Here is a tiny trained network, its code and every weight. The questions are about switching its units off for an input and a class, where a switched-off unit gives its printed mean instead of its output.

import numpy as np


def w(rows, s, z=0):
    codes = np.array(rows[::2]) - 128.0
    scale = np.full(codes.shape[1], s)
    scale[-1] = z or s
    return codes * scale


def norm(h):
    return h / np.sqrt((h * h).mean(-1, keepdims=True) + 1e-5)


def f(y):
    return np.maximum(y, 0)


def log_softmax(a):
    a = a - a.max(-1, keepdims=True)
    return a - np.log(np.exp(a).sum(-1, keepdims=True))


def net(x, mask):
    res = np.array(x, float).reshape(1, 5) / 4 @ E
    u = 0
    for l in range(3):
        y = f(norm(res) @ A[l][:, :-1].T + A[l][:, -1])
        res = res + np.where(mask[u : u + 9], y, B[l][:, -1]) @ B[l][:, :-1]
        u += 9
    return log_softmax(norm(res)[-1] @ U[:, :-1].T + U[:, -1])


A, B = {}, {}
E = w([
[187,122,89,117,205,119,97,159,123,156],'x0',
[112,129,152,115,130,42,95,138,162,124],'x1',
[127,129,133,126,131,131,130,130,132,127],'x2',
[126,121,127,131,129,129,128,129,127,127],'x3',
[83,159,101,136,139,107,172,203,131,249],'x4',
],0.014)
A[0] = w([
[83,111,108,140,110,140,150,201,128,169,145],'L0N0',
[71,180,121,146,147,100,196,180,117,224,150],'L0N1',
[147,146,82,95,128,202,139,105,107,112,37],'L0N2',
[218,120,72,104,254,119,76,144,125,149,141],'L0N3',
[185,134,111,98,198,113,119,148,123,126,2],'L0N4',
[119,155,156,130,130,153,182,108,124,72,144],'L0N5',
[127,124,150,121,177,116,82,174,131,151,168],'L0N6',
[119,125,125,73,146,25,95,84,178,81,19],'L0N7',
[111,121,176,100,121,12,62,148,197,126,137],'L0N8',
],0.01,0.005)
B[0] = w([
[171,191,115,55,123,139,129,111,174,145,199],'L0N0',
[83,105,38,77,116,115,140,198,111,203,253],'L0N1',
[127,67,190,176,189,130,188,177,174,161,157],'L0N2',
[255,144,101,131,223,100,58,189,76,115,235],'L0N3',
[122,181,160,156,47,114,152,74,128,106,160],'L0N4',
[150,144,129,164,90,104,95,80,106,86,164],'L0N5',
[133,121,97,96,78,142,144,79,115,116,177],'L0N6',
[121,199,105,139,33,122,114,150,103,34,181],'L0N7',
[105,62,224,138,189,44,114,150,201,143,213],'L0N8',
],0.0094,0.013)
A[1] = w([
[138,167,86,164,136,207,172,113,60,121,163],'L1N0',
[153,156,148,119,137,131,139,63,116,83,48],'L1N1',
[55,105,85,137,68,119,147,154,122,184,155],'L1N2',
[52,101,197,175,71,157,176,50,185,107,87],'L1N3',
[135,185,39,100,83,217,111,67,59,130,115],'L1N4',
[52,124,136,92,112,108,130,115,129,195,61],'L1N5',
[7,136,166,121,72,131,216,138,166,153,73],'L1N6',
[121,148,85,131,105,225,192,99,109,159,37],'L1N7',
[58,114,69,137,102,201,212,101,131,158,2],'L1N8',
],0.012,0.0079)
B[1] = w([
[146,106,146,142,176,190,177,90,110,169,200],'L1N0',
[118,159,116,105,186,116,115,172,86,207,165],'L1N1',
[177,178,148,119,126,135,143,53,162,93,254],'L1N2',
[44,149,27,73,148,158,113,212,62,175,197],'L1N3',
[140,253,123,156,147,204,219,162,116,76,193],'L1N4',
[197,81,156,145,148,122,119,81,156,136,199],'L1N5',
[165,96,152,110,86,139,101,16,131,147,209],'L1N6',
[118,191,92,119,65,68,153,176,189,56,170],'L1N7',
[121,179,85,71,111,55,120,144,193,66,174],'L1N8',
],0.013,0.0089)
A[2] = w([
[38,129,133,134,47,128,104,147,98,93,2],'L2N0',
[171,124,119,183,156,251,161,142,57,160,97],'L2N1',
[153,65,99,84,150,84,57,62,130,195,70],'L2N2',
[122,65,117,124,158,109,148,204,116,189,72],'L2N3',
[197,87,219,247,183,131,128,61,120,72,82],'L2N4',
[58,73,204,176,124,163,153,102,112,60,103],'L2N5',
[143,131,85,95,181,111,176,183,190,185,64],'L2N6',
[116,134,160,147,76,146,159,39,180,123,127],'L2N7',
[70,98,112,75,108,164,97,184,131,91,102],'L2N8',
],0.014,0.0086)
B[2] = w([
[93,26,75,209,140,77,90,175,149,89,158],'L2N0',
[66,176,127,148,160,219,224,94,133,223,255],'L2N1',
[35,5,189,145,91,116,55,100,106,129,206],'L2N2',
[53,138,67,191,111,123,84,183,139,62,172],'L2N3',
[186,82,237,106,47,114,195,46,225,96,221],'L2N4',
[77,154,16,125,160,162,110,209,74,173,139],'L2N5',
[64,100,123,201,134,128,97,179,52,73,242],'L2N6',
[134,123,126,26,64,156,125,77,215,133,195],'L2N7',
[177,114,140,193,180,112,137,143,133,161,169],'L2N8',
],0.014,0.0098)
U = w([
[39,228,31,191,227,238,195,221,17,221,168],'0',
[29,22,71,234,155,34,12,243,62,67,218],'1',
[233,112,233,209,202,217,243,39,165,164,138],'2',
[242,132,244,77,79,5,37,122,137,4,80],'3',
[152,226,28,33,40,159,212,98,225,82,89],'4',
[64,9,223,23,43,93,42,12,206,246,3],'5',
],0.017,0.0074)

Each question gives the input, the list of numbers given to net, and the class t.
The units are the neurons (one row each of A and B). Each row of codes is followed by its name. A weight is (code - 128) times the scale printed after its matrix; where a second scale follows, it is the last column's (A, B and U).
mask holds one flag per neuron, layer by layer. A switched-off neuron (its flag False) gives its mean, the last column of its row in B, instead of its output. The means were averaged over made-up inputs and are rounded, as every weight is.
A unit's drop is (log p(t) with every unit on - log p(t) with that unit switched off) / (log p(t) with every unit on - log p(t) with every unit switched off).
The circuit of an input: a set's keep is (log p(t) with only the set's units on - log p(t) with every unit switched off) / (log p(t) with every unit on - log p(t) with every unit switched off). Starting from the 12 units with the biggest drops (on a tie, the unit counted first), units are removed one at a time, each time the one whose removal leaves the highest keep (on an exact tie, the one counted first), for as long as the keep stays at least 0.8.
units of the circuit, in order: the units of the circuit, biggest drop first
top k neurons: the k neurons with the biggest drops, biggest first
k most important neurons of layer l: the k neurons of layer l with the biggest drops, biggest first
drop when u is switched off: that unit's drop, to one decimal
input [-3,-8,6,-1,-7], class 0: units of the circuit, in order -> [L0N3, L1N3]
input [-2,0,5,-2,8], class 4: top 4 neurons -> [L0N8, L0N3, L1N2, L0N0]
input [-2,7,-4,-7,-8], class 1: top 2 neurons -> [L0N3, L1N3]
input [-2,0,3,5,8], class 4: top 4 neurons -> [L0N8, L0N3, L1N2, L0N0]
input [-5,0,-8,0,7], class 4: top 2 neurons -> [L0N8, L0N3]
input [-8,-2,-6,-3,-1], class 0: top 2 neurons -> [L0N1, L1N3]
input [-2,-5,2,0,-6], class 0: most important neuron of layer 0 -> [L0N3]
input [-3,-1,5,0,-2], class 0: top 2 neurons -> [L0N3, L0N8]
input [-6,-3,6,6,-1], class 0: 2 most important neurons of layer 0 -> [L0N1, L0N8]
input [-2,0,1,-6,5], class 4: 3 most important neurons of layer 0 -> [L0N8, L0N3, L0N0]
input [0,-3,-6,4,6], class 4: top 3 neurons -> [L0N3, L0N8, L1N2]
input [2,5,8,-7,0], class 3: top 3 neurons -> [L0N1, L1N3, L0N7]
input [0,1,-5,7,-1], class 1: top 2 neurons -> [L0N1, L0N3]
input [-3,-4,-1,0,7], class 4: 2 most important neurons of layer 0 -> [L0N3, L0N8]
input [-1,1,1,-1,1], class 5: top neuron -> [L0N3]
input [4,0,-5,0,-7], class 2: top 2 neurons -> [L0N8, L1N8]
input [-4,-7,-6,-1,2], class 4: top 2 neurons -> [L0N3, L0N8]
input [-4,-8,-7,-7,-4], class 0: drop when L0N3 is switched off -> 0.4
input [4,6,1,8,1], class 1: drop when L1N2 is switched off -> 0.6
input [-6,0,7,0,-3], class 0: drop when L0N8 is switched off -> 0.5
input [-6,-3,7,-2,-8], class 0: drop when L0N8 is switched off -> 0.2
input [-6,1,-2,-8,5], class 5: most important neuron of layer 1 -> [L1N6]
